Below are the code and all the weights of a small trained network. Each question names an input and a class and asks about switching units off, where a switched-off unit gives its printed mean instead of its output.

import numpy as np


def w(rows, s, z=0):
    codes = np.array(rows[::2]) - 128.0
    scale = np.full(codes.shape[1], s)
    scale[-1] = z or s
    return codes * scale


def f(y):
    return np.maximum(y, 0)


def log_softmax(a):
    a = a - a.max(-1, keepdims=True)
    return a - np.log(np.exp(a).sum(-1, keepdims=True))


def net(x, mask):
    res = np.array(x, float).reshape(1, 5) / 4 @ E
    y = f(res @ A[0][:, :-1].T + A[0][:, -1])
    res = res + np.where(mask, y, B[0][:, -1]) @ B[0][:, :-1]
    return log_softmax(res[-1] @ U[:, :-1].T + U[:, -1])


A, B = {}, {}
E = w([
[141,99,73,115,118,163,68,116,100,5,115],'x0',
[109,157,144,91,143,121,115,33,249,106,210],'x1',
[127,128,129,128,126,128,128,128,128,128,129],'x2',
[69,50,136,118,132,31,43,113,134,152,83],'x3',
[129,128,127,128,129,129,128,128,128,128,128],'x4',
],0.011)
A[0] = w([
[127,144,153,131,132,103,182,119,174,240,133,86],'neuron 1',
[135,117,118,125,131,153,79,102,139,6,117,76],'neuron 2',
[147,144,139,135,132,192,157,132,140,120,137,144],'neuron 3',
[121,115,126,125,127,95,111,108,132,136,116,138],'neuron 4',
[149,173,132,121,131,194,196,114,144,113,152,135],'neuron 5',
[125,117,129,132,126,117,123,127,133,131,131,108],'neuron 6',
[122,147,136,120,125,116,143,127,145,172,128,106],'neuron 7',
[137,142,118,131,126,148,160,122,124,122,146,139],'neuron 8',
[117,134,128,136,106,128,130,110,175,123,140,64],'neuron 9',
[125,126,138,126,125,114,102,120,125,135,129,147],'neuron 10',
[135,117,129,131,135,131,148,163,49,151,91,1],'neuron 11',
[123,119,124,128,137,90,115,123,134,129,137,138],'neuron 12',
[126,144,129,112,127,131,107,138,125,121,130,109],'neuron 13',
[128,140,132,119,141,124,121,102,187,114,147,58],'neuron 14',
[120,90,137,127,133,54,51,106,159,155,107,150],'neuron 15',
[127,141,135,121,137,123,120,78,219,107,164,54],'neuron 16',
[120,126,134,116,132,94,111,125,125,128,124,138],'neuron 17',
],0.022,0.0049)
B[0] = w([
[126,111,120,131,130,125,92,118,98,56,239,244],'neuron 1',
[126,118,129,126,128,116,109,120,102,71,252,245],'neuron 2',
[108,116,131,122,130,100,111,118,212,146,100,199],'neuron 3',
[124,125,118,129,127,120,136,141,172,130,111,175],'neuron 4',
[109,149,110,128,126,137,153,133,236,135,85,240],'neuron 5',
[110,141,121,130,120,133,149,131,123,110,117,142],'neuron 6',
[127,128,131,110,119,119,135,124,109,100,174,172],'neuron 7',
[109,133,123,122,132,119,126,131,169,151,125,173],'neuron 8',
[153,123,140,142,139,120,137,133,98,141,104,173],'neuron 9',
[165,144,108,127,117,111,137,127,159,120,115,157],'neuron 10',
[153,125,147,129,129,138,135,125,35,168,71,223],'neuron 11',
[104,124,111,129,113,117,138,134,150,140,111,166],'neuron 12',
[103,134,145,142,136,132,138,115,116,109,131,137],'neuron 13',
[131,113,138,136,141,152,116,134,67,166,90,201],'neuron 14',
[107,150,127,124,137,138,144,125,246,146,91,254],'neuron 15',
[157,126,139,129,115,130,140,142,20,163,54,250],'neuron 16',
[124,149,123,126,124,148,141,127,155,148,138,166],'neuron 17',
],0.023,0.021)
U = w([
[87,157,91,120,125,147,142,134,253,156,91,249],'0',
[133,85,118,122,117,135,64,108,100,44,255,141],'1',
[189,102,161,152,124,177,127,154,31,198,47,12],'2',
],0.0082,0.0012)

Each question gives the input, the list of numbers given to net, and the class t.
The units are the neurons (one row each of A and B). Each row of codes is followed by its name. A weight is (code - 128) times the scale printed after its matrix; where a second scale follows, it is the last column's (A, B and U).
mask holds one flag per neuron, in row order. A switched-off neuron (its flag False) gives its mean, the last column of its row in B, instead of its output. The means were averaged over made-up inputs and are rounded, as every weight is.
A unit's drop is (log p(t) with every unit on - log p(t) with that unit switched off) / (log p(t) with every unit on - log p(t) with every unit switched off).
The circuit of an input: a set's keep is (log p(t) with only the set's units on - log p(t) with every unit switched off) / (log p(t) with every unit on - log p(t) with every unit switched off). Starting from the 12 units with the biggest drops (on a tie, the unit counted first), units are removed one at a time, each time the one whose removal leaves the highest keep (on an exact tie, the one counted first), for as long as the keep stays at least 0.8.
units of the circuit, in order: the units of the circuit, biggest drop first
most important unit: the unit with the biggest drop
top k neurons: the k neurons with the biggest drops, biggest first
drop when u is switched off: that unit's drop, to one decimal
input [-5,4,-7,3,-4], class 1: units of the circuit, in order => neuron 1
input [-1,4,2,-3,5], class 2: top 2 neurons => neuron 15; neuron 16
input [3,8,-2,7,7], class 2: top 2 neurons => neuron 16; neuron 14
input [0,6,-1,5,3], class 2: top 2 neurons => neuron 16; neuron 5
input [-1,-3,-8,1,1], class 2: top 2 neurons => neuron 2; neuron 1
input [-3,0,4,-2,-5], class 1: top 2 neurons => neuron 15; neuron 1
input [0,-4,5,3,3], class 2: top 3 neurons => neuron 5; neuron 11; neuron 3
input [-2,-7,-2,7,1], class 0: top 4 neurons => neuron 15; neuron 16; neuron 14; neuron 4
input [0,7,-2,-6,-8], class 2: top 3 neurons => neuron 16; neuron 15; neuron 14
input [6,8,-7,3,6], class 2: top 2 neurons => neuron 16; neuron 1
input [-7,-4,4,5,-4], class 1: top 2 neurons => neuron 1; neuron 5
input [-1,8,7,-6,-7], class 2: top 3 neurons => neuron 16; neuron 14; neuron 15
input [5,-4,7,3,5], class 1: top 2 neurons => neuron 16; neuron 2
input [7,-3,5,-4,1], class 1: units of the circuit, in order => neuron 2
input [-4,3,4,-2,3], class 1: top 2 neurons => neuron 1; neuron 15
input [6,-3,2,-5,5], class 1: top 2 neurons => neuron 2; neuron 15
input [-3,6,0,-2,-1], class 2: drop when neuron 16 is switched off => 0.6
input [-7,-1,-3,-3,-1], class 1: drop when neuron 1 is switched off => 1.1
input [-8,-6,7,1,-1], class 1: drop when neuron 1 is switched off => 1.7
input [-5,-8,-7,8,-1], class 0: drop when neuron 16 is switched off => 5.4
input [8,4,5,-2,-7], class 1: most important unit => neuron 2
